Below are the code and all the weights of a small trained network. Each question names an input and a target symbol and asks about switching units off, where a switched-off unit gives its printed mean instead of its output.

import numpy as np


def w(rows, s, z=0):
    codes = np.array(rows[::2]) - 128.0
    scale = np.full(codes.shape[1], s)
    scale[-1] = z or s
    return codes * scale


def norm(h):
    return h / np.sqrt((h * h).mean(-1, keepdims=True) + 1e-5)


def f(y):
    return np.maximum(y, 0)


def softmax(a):
    e = np.exp(a - a.max(-1, keepdims=True))
    return e / e.sum(-1, keepdims=True)


def log_softmax(a):
    a = a - a.max(-1, keepdims=True)
    return a - np.log(np.exp(a).sum(-1, keepdims=True))


def net(x, mask):
    ids = ['αβγδεζηθλμπστφψω'.index(c) for c in x.split()]
    T = len(ids)
    res = E[ids] + P[:T]
    q, k, v = (norm(res) @ M[0].T for M in (Q, K, V))
    z = softmax(np.where(np.tri(T) > 0, q @ k.T / 4**0.5, -1e9)) @ v
    res = res + np.where(mask[0], z, O[0][:, -1]) @ O[0][:, :-1]
    y = f(norm(res) @ A[0][:, :-1].T + A[0][:, -1])
    res = res + np.where(mask[1:17], y, B[0][:, -1]) @ B[0][:, :-1]
    return log_softmax(norm(res)[-1] @ U[:, :-1].T + U[:, -1])


Q, K, V, O, A, B = {}, {}, {}, {}, {}, {}
E = w([
[224,119,73,157,176,131,135,145,222,134],'α',
[115,137,171,109,119,163,211,131,85,25],'β',
[153,148,39,144,173,155,115,134,252,130],'γ',
[58,199,183,101,155,189,151,168,131,60],'δ',
[227,55,86,134,120,154,108,93,200,121],'ε',
[99,115,66,205,163,170,76,144,248,120],'ζ',
[88,218,109,97,137,115,210,117,55,85],'η',
[237,123,39,113,129,102,121,69,174,160],'θ',
[196,167,165,115,105,86,158,168,16,131],'λ',
[42,246,128,117,128,145,120,181,83,142],'μ',
[226,102,129,138,148,127,32,79,173,193],'π',
[172,82,147,206,172,129,27,105,162,173],'σ',
[121,131,76,211,194,95,115,14,129,141],'τ',
[85,120,137,181,65,111,152,149,22,120],'φ',
[70,141,156,77,38,164,96,147,63,125],'ψ',
[127,115,96,128,134,138,39,2,157,183],'ω',
],0.015)
P = w([
[92,66,225,127,104,110,233,112,232,245],'0',
[102,116,161,163,36,35,121,93,227,124],'1',
[138,166,147,162,36,43,62,124,204,26],'2',
[195,196,104,163,77,148,64,151,156,22],'3',
[200,157,58,149,156,250,81,160,53,77],'4',
[195,116,2,106,226,252,75,210,29,86],'5',
[149,45,2,88,220,137,39,184,41,69],'6',
],0.012)
Q[0] = w([
[89,7,107,77,239,61,106,138,149,180],'h1',
[96,178,228,129,40,35,165,125,175,108],'h1',
[128,188,219,189,103,177,127,110,62,129],'h1',
[175,97,76,194,207,110,4,6,190,121],'h1',
],0.014)
K[0] = w([
[184,125,70,125,194,250,114,156,70,35],'h1',
[100,70,163,99,175,161,235,141,138,228],'h1',
[89,74,180,120,102,92,200,95,199,91],'h1',
[90,81,59,114,130,135,26,84,8,140],'h1',
],0.015)
V[0] = w([
[230,137,140,114,162,53,125,138,97,167],'h1',
[131,159,111,13,126,141,170,17,137,100],'h1',
[157,59,138,154,108,129,215,133,104,44],'h1',
[128,87,153,21,8,184,78,162,123,153],'h1',
],0.016)
O[0] = w([
[169,250,147,129,108,160,134,116,111,135,254],'h1',
[78,129,76,80,124,167,137,68,95,103,47],'h1',
[132,124,93,171,124,134,200,121,136,30,43],'h1',
[161,101,166,58,242,98,162,130,111,108,128],'h1',
],0.021,0.0031)
A[0] = w([
[66,180,201,62,133,117,167,170,9,99,111],'n1',
[123,224,131,83,100,156,136,100,99,113,102],'n2',
[173,115,28,112,152,151,121,66,180,114,51],'n3',
[98,81,112,206,117,115,175,158,177,121,119],'n4',
[66,158,224,41,124,132,120,148,38,164,123],'n5',
[67,184,140,136,69,137,99,176,97,156,124],'n6',
[119,184,187,157,70,119,181,190,58,110,125],'n7',
[132,119,202,105,137,115,128,225,98,64,102],'n8',
[94,70,126,119,146,83,69,147,80,129,161],'n9',
[168,154,123,115,126,185,144,169,150,199,94],'n10',
[60,156,131,122,85,99,175,176,44,68,190],'n11',
[123,94,97,135,92,148,132,147,167,150,80],'n12',
[80,104,187,125,122,86,197,211,31,74,10],'n13',
[161,128,137,121,190,99,95,136,202,102,145],'n14',
[109,115,44,106,103,185,102,50,146,123,26],'n15',
[26,134,161,78,144,133,144,136,6,75,72],'n16',
],0.019,0.012)
B[0] = w([
[175,142,231,198,102,55,33,132,168,56,183],'n1',
[129,26,107,127,117,124,147,165,66,207,248],'n2',
[44,89,181,154,97,148,175,129,176,114,165],'n3',
[142,129,57,106,153,136,84,158,22,92,183],'n4',
[146,165,23,178,158,204,106,110,50,55,193],'n5',
[189,94,126,93,112,95,186,77,128,81,214],'n6',
[67,166,59,46,222,190,129,166,198,134,197],'n7',
[57,149,85,130,124,37,146,82,99,162,178],'n8',
[92,195,155,85,122,166,170,60,167,127,195],'n9',
[104,104,173,113,102,53,152,126,167,106,197],'n10',
[178,150,236,110,177,183,132,183,130,166,198],'n11',
[140,145,189,93,130,101,79,151,143,90,148],'n12',
[132,53,178,159,55,188,22,130,214,165,154],'n13',
[151,65,124,123,110,195,116,136,102,144,211],'n14',
[59,123,178,161,188,92,149,117,69,147,179],'n15',
[187,99,75,122,6,55,144,68,188,229,173],'n16',
],0.016,0.015)
U = w([
[102,159,55,91,125,44,165,123,183,108,178],'α',
[146,156,211,52,90,123,159,105,84,32,105],'β',
[73,124,173,28,95,44,73,169,55,77,86],'γ',
[86,153,171,80,35,192,111,194,82,98,91],'δ',
[164,76,171,197,121,217,187,102,159,38,142],'ε',
[69,68,110,140,140,191,12,210,127,136,92],'ζ',
[65,197,253,172,187,127,131,193,93,67,208],'η',
[57,101,168,149,120,72,186,133,56,204,138],'θ',
[150,128,42,104,127,226,185,187,170,176,85],'λ',
[104,50,116,24,75,199,78,96,192,206,2],'μ',
[240,107,159,86,119,183,93,114,30,176,17],'π',
[170,110,186,228,125,100,105,123,212,167,190],'σ',
[143,147,50,223,53,107,127,50,161,103,196],'τ',
[151,115,57,227,210,47,123,138,95,55,195],'φ',
[160,58,139,110,230,43,131,47,136,105,107],'ψ',
[63,176,88,159,204,182,92,59,128,153,179],'ω',
],0.0076,0.0069)

Each question gives the input, a string of symbols that net reads in full, and the target symbol t.
The units are the heads (4 rows each of Q, K, V and O) and the neurons (one row each of A and B). Each row of codes is followed by its name. A weight is (code - 128) times the scale printed after its matrix; where a second scale follows, it is the last column's (O, A, B and U).
mask holds one flag per unit, heads first, then neurons. A switched-off unit (its flag False) gives its mean, the last column of its rows in O or B, instead of its output. The means were averaged over made-up inputs and are rounded, as every weight is.
A unit's drop is (log p(t) with every unit on - log p(t) with that unit switched off) / (log p(t) with every unit on - log p(t) with every unit switched off).
The circuit of an input: a set's keep is (log p(t) with only the set's units on - log p(t) with every unit switched off) / (log p(t) with every unit on - log p(t) with every unit switched off). Starting from the 12 units with the biggest drops (on a tie, the unit counted first), units are removed one at a time, each time the one whose removal leaves the highest keep (on an exact tie, the one counted first), for as long as the keep stays at least 0.8.
circuit, biggest first: the units of the circuit, biggest drop first
top k neurons: the k neurons with the biggest drops, biggest first
drop of u: that unit's drop, to one decimal
input π ε α θ δ, target σ: circuit, biggest first -> (n1; n16)
input θ γ θ ε τ θ, target τ: circuit, biggest first -> (h1)
input φ φ ψ, target ζ: circuit, biggest first -> (h1; n13; n4; n6)
input β δ δ ω φ τ ζ, target φ: circuit, biggest first -> (h1; n4)
input μ α μ η θ α ζ, target θ: circuit, biggest first -> (h1; n15; n2)
input β τ η η θ λ φ, target θ: circuit, biggest first -> (h1; n15; n16; n11)
input α ζ θ λ π λ η, target η: circuit, biggest first -> (n1; n11)
input ζ η ω λ, target γ: top 2 neurons -> (n4; n9)
input α β θ φ β, target ε: circuit, biggest first -> (h1; n11)
input δ β θ ζ, target θ: circuit, biggest first -> (h1; n2; n15)
input ε λ η γ σ λ, target θ: circuit, biggest first -> (h1; n15; n16; n11)
input β ψ θ φ π ε, target φ: circuit, biggest first -> (h1; n4)
input ε δ λ σ ω, target ω: circuit, biggest first -> (h1; n5; n9)
input λ ε θ η σ θ, target σ: circuit, biggest first -> (h1)
input τ ζ ε θ, target θ: top 2 neurons -> (n2; n15)
input τ θ σ θ θ α μ, target π: top 4 neurons -> (n2; n11; n1; n5)
input δ θ α λ δ, target π: top 2 neurons -> (n2; n1)
input θ θ η, target π: top 3 neurons -> (n2; n11; n1)
input ε ζ θ η, target σ: top 2 neurons -> (n1; n16)
input ε π θ θ η ψ ψ, target π: top 2 neurons -> (n11; n2)
input γ ε λ, target β: top neuron -> (n6)
input ζ θ δ μ ε ψ φ, target ω: drop of n9 -> 0.4
input μ ψ λ ζ τ, target τ: drop of n6 -> 0.2
input μ σ ε θ ω α α, target ω: drop of n9 -> 0.1
input τ φ θ, target φ: drop of n8 -> 0.0
